Below is a small trained network, with its code and all its weights. Each question gives an input and a target symbol and asks what happens when units are switched off, that is, made to give their printed mean instead of their output.

import numpy as np


def w(rows, s, z=0):
    codes = np.array(rows[::2]) - 128.0
    scale = np.full(codes.shape[1], s)
    scale[-1] = z or s
    return codes * scale


def norm(h):
    return h / np.sqrt((h * h).mean(-1, keepdims=True) + 1e-5)


def f(y):
    return np.maximum(y, 0)


def softmax(a):
    e = np.exp(a - a.max(-1, keepdims=True))
    return e / e.sum(-1, keepdims=True)


def log_softmax(a):
    a = a - a.max(-1, keepdims=True)
    return a - np.log(np.exp(a).sum(-1, keepdims=True))


def net(x, mask):
    ids = ['βεζηθλμξπστφω'.index(c) for c in x.split()]
    T = len(ids)
    res = E[ids] + P[:T]
    u = 0
    for l in range(2):
        r = norm(res)
        for j in range(2):
            rows = slice(2 * j, 2 * j + 2)
            q, k, v = (r @ M[l][rows].T for M in (Q, K, V))
            z = softmax(np.where(np.tri(T) > 0, q @ k.T / 2**0.5, -1e9)) @ v
            o = O[l][rows]
            res = res + np.where(mask[u + j], z, o[:, -1]) @ o[:, :-1]
        u += 2
        y = f(norm(res) @ A[l][:, :-1].T + A[l][:, -1])
        res = res + np.where(mask[u : u + 4], y, B[l][:, -1]) @ B[l][:, :-1]
        u += 4
    return log_softmax(norm(res)[-1] @ U[:, :-1].T + U[:, -1])


Q, K, V, O, A, B = {}, {}, {}, {}, {}, {}
E = w([
[92,87,169,63],'β',
[151,129,117,196],'ε',
[202,165,191,161],'ζ',
[220,18,112,10],'η',
[173,83,135,146],'θ',
[105,181,73,71],'λ',
[110,15,194,230],'μ',
[26,193,102,119],'ξ',
[160,129,98,158],'π',
[105,80,151,75],'σ',
[120,46,74,159],'τ',
[140,141,120,198],'φ',
[94,80,159,73],'ω',
],0.013)
P = w([
[215,196,59,253],'0',
[156,160,95,161],'1',
[143,145,105,153],'2',
[131,130,110,131],'3',
[120,114,126,112],'4',
[136,107,112,117],'5',
[119,108,123,112],'6',
[116,97,134,102],'7',
[112,102,137,101],'8',
],0.0044)
Q[0] = w([
[31,178,97,167],'L0H1',
[95,30,168,106],'L0H1',
[21,97,50,64],'L0H2',
[171,102,2,155],'L0H2',
],0.0062)
K[0] = w([
[31,182,139,146],'L0H1',
[212,100,75,135],'L0H1',
[151,128,1,87],'L0H2',
[113,103,84,46],'L0H2',
],0.0066)
V[0] = w([
[69,132,208,84],'L0H1',
[252,184,219,84],'L0H1',
[194,199,236,96],'L0H2',
[77,56,121,168],'L0H2',
],0.0046)
O[0] = w([
[203,112,205,253,8],'L0H1',
[240,37,119,31,189],'L0H1',
[171,159,182,168,139],'L0H2',
[85,142,30,195,142],'L0H2',
],0.0041,0.0017)
A[0] = w([
[108,203,81,172,18],'L0N1',
[52,136,84,82,80],'L0N2',
[254,108,203,184,170],'L0N3',
[92,176,138,64,3],'L0N4',
],0.0061,0.0056)
B[0] = w([
[56,71,51,218,134],'L0N1',
[91,199,96,44,156],'L0N2',
[59,162,239,93,253],'L0N3',
[255,155,92,142,129],'L0N4',
],0.0059,0.0054)
Q[1] = w([
[144,197,2,118],'L1H1',
[149,185,43,173],'L1H1',
[211,218,89,135],'L1H2',
[99,65,195,183],'L1H2',
],0.0094)
K[1] = w([
[84,221,66,117],'L1H1',
[69,203,105,47],'L1H1',
[128,121,1,129],'L1H2',
[89,85,225,190],'L1H2',
],0.0081)
V[1] = w([
[195,120,112,255],'L1H1',
[107,66,111,101],'L1H1',
[194,92,58,170],'L1H2',
[64,144,130,145],'L1H2',
],0.0068)
O[1] = w([
[3,106,185,23,86],'L1H1',
[94,79,96,247,147],'L1H1',
[112,61,170,41,5],'L1H2',
[195,188,245,185,142],'L1H2',
],0.0047,0.0023)
A[1] = w([
[200,177,231,188,74],'L1N1',
[194,253,71,67,2],'L1N2',
[211,205,93,101,44],'L1N3',
[93,189,155,94,34],'L1N4',
],0.006,0.0057)
B[1] = w([
[253,143,89,201,253],'L1N1',
[232,141,122,121,151],'L1N2',
[202,66,52,151,144],'L1N3',
[207,236,126,117,131],'L1N4',
],0.0068,0.0029)
U = w([
[88,150,150,79,62],'β',
[75,188,170,88,60],'ε',
[217,234,251,114,253],'ζ',
[148,119,134,118,32],'η',
[159,74,136,93,63],'θ',
[212,230,20,59,161],'λ',
[35,32,220,224,142],'μ',
[134,137,127,145,138],'ξ',
[124,154,140,71,7],'π',
[232,59,128,2,85],'σ',
[76,41,15,210,166],'τ',
[28,240,70,124,183],'φ',
[122,152,96,52,47],'ω',
],0.0094,0.0047)

Each question gives the input, a string of symbols that net reads in full, and the target symbol t.
The units are the heads (2 rows each of Q, K, V and O) and the neurons (one row each of A and B). Each row of codes is followed by its name. A weight is (code - 128) times the scale printed after its matrix; where a second scale follows, it is the last column's (O, A, B and U).
mask holds one flag per unit, layer by layer, with each layer's heads first. A switched-off unit (its flag False) gives its mean, the last column of its rows in O or B, instead of its output. The means were averaged over made-up inputs and are rounded, as every weight is.
A unit's drop is (log p(t) with every unit on - log p(t) with that unit switched off) / (log p(t) with every unit on - log p(t) with every unit switched off).
The circuit of an input: a set's keep is (log p(t) with only the set's units on - log p(t) with every unit switched off) / (log p(t) with every unit on - log p(t) with every unit switched off). Starting from all 12 units, units are removed one at a time, each time the one whose removal leaves the highest keep (on an exact tie, the one counted first), for as long as the keep stays at least 0.8.
units of the circuit, in order: the units of the circuit, biggest drop first
most important unit: the unit with the biggest drop
k most important neurons: the k neurons with the biggest drops, biggest first
k most important neurons of layer l: the k neurons of layer l with the biggest drops, biggest first
which heads matter: for each layer, one digit per head in row order, 1 if its drop is at least 0.15 and else 0, layers parted by /
drop when u is switched off: that unit's drop, to one decimal
input τ ξ σ ω, target φ: most important unit => L0H1
input π ε η θ ζ ζ ε π, target σ: which heads matter => 10 / 00
input ζ π φ π, target σ: which heads matter => 10 / 01
input τ τ τ β, target φ: units of the circuit, in order => L0H1, L0H2
input ω ζ β ω, target μ: which heads matter => 11 / 11
input σ τ θ, target τ: units of the circuit, in order => L0H2, L1H1
input τ τ ε, target τ: 3 most important neurons => L0N3, L0N1, L0N2
input ω ζ σ, target μ: 4 most important neurons => L0N3, L0N2, L1N1, L1N2
input ω μ σ, target μ: which heads matter => 10 / 01
input ξ ε ω μ θ μ θ, target μ: units of the circuit, in order => L1H1, L0H2, L1N1
input β ζ ω σ ξ ω ω, target τ: which heads matter => 00 / 11
input ω σ μ π, target μ: 3 most important neurons of layer 0 => L0N3, L0N2, L0N1
input σ μ σ ζ ω π ζ μ θ, target μ: 2 most important neurons => L0N2, L1N2
input ζ λ β, target σ: units of the circuit, in order => L0N3
input σ τ φ, target τ: which heads matter => 01 / 00
input ω λ ω, target μ: 2 most important neurons => L0N3, L0N2
input ζ ω λ β, target σ: drop when L0N3 is switched off => 1.1
input σ η θ σ ω ξ ω, target τ: drop when L1H1 is switched off => 0.5
input ζ μ τ τ ε, target τ: drop when L0H2 is switched off => 1.1
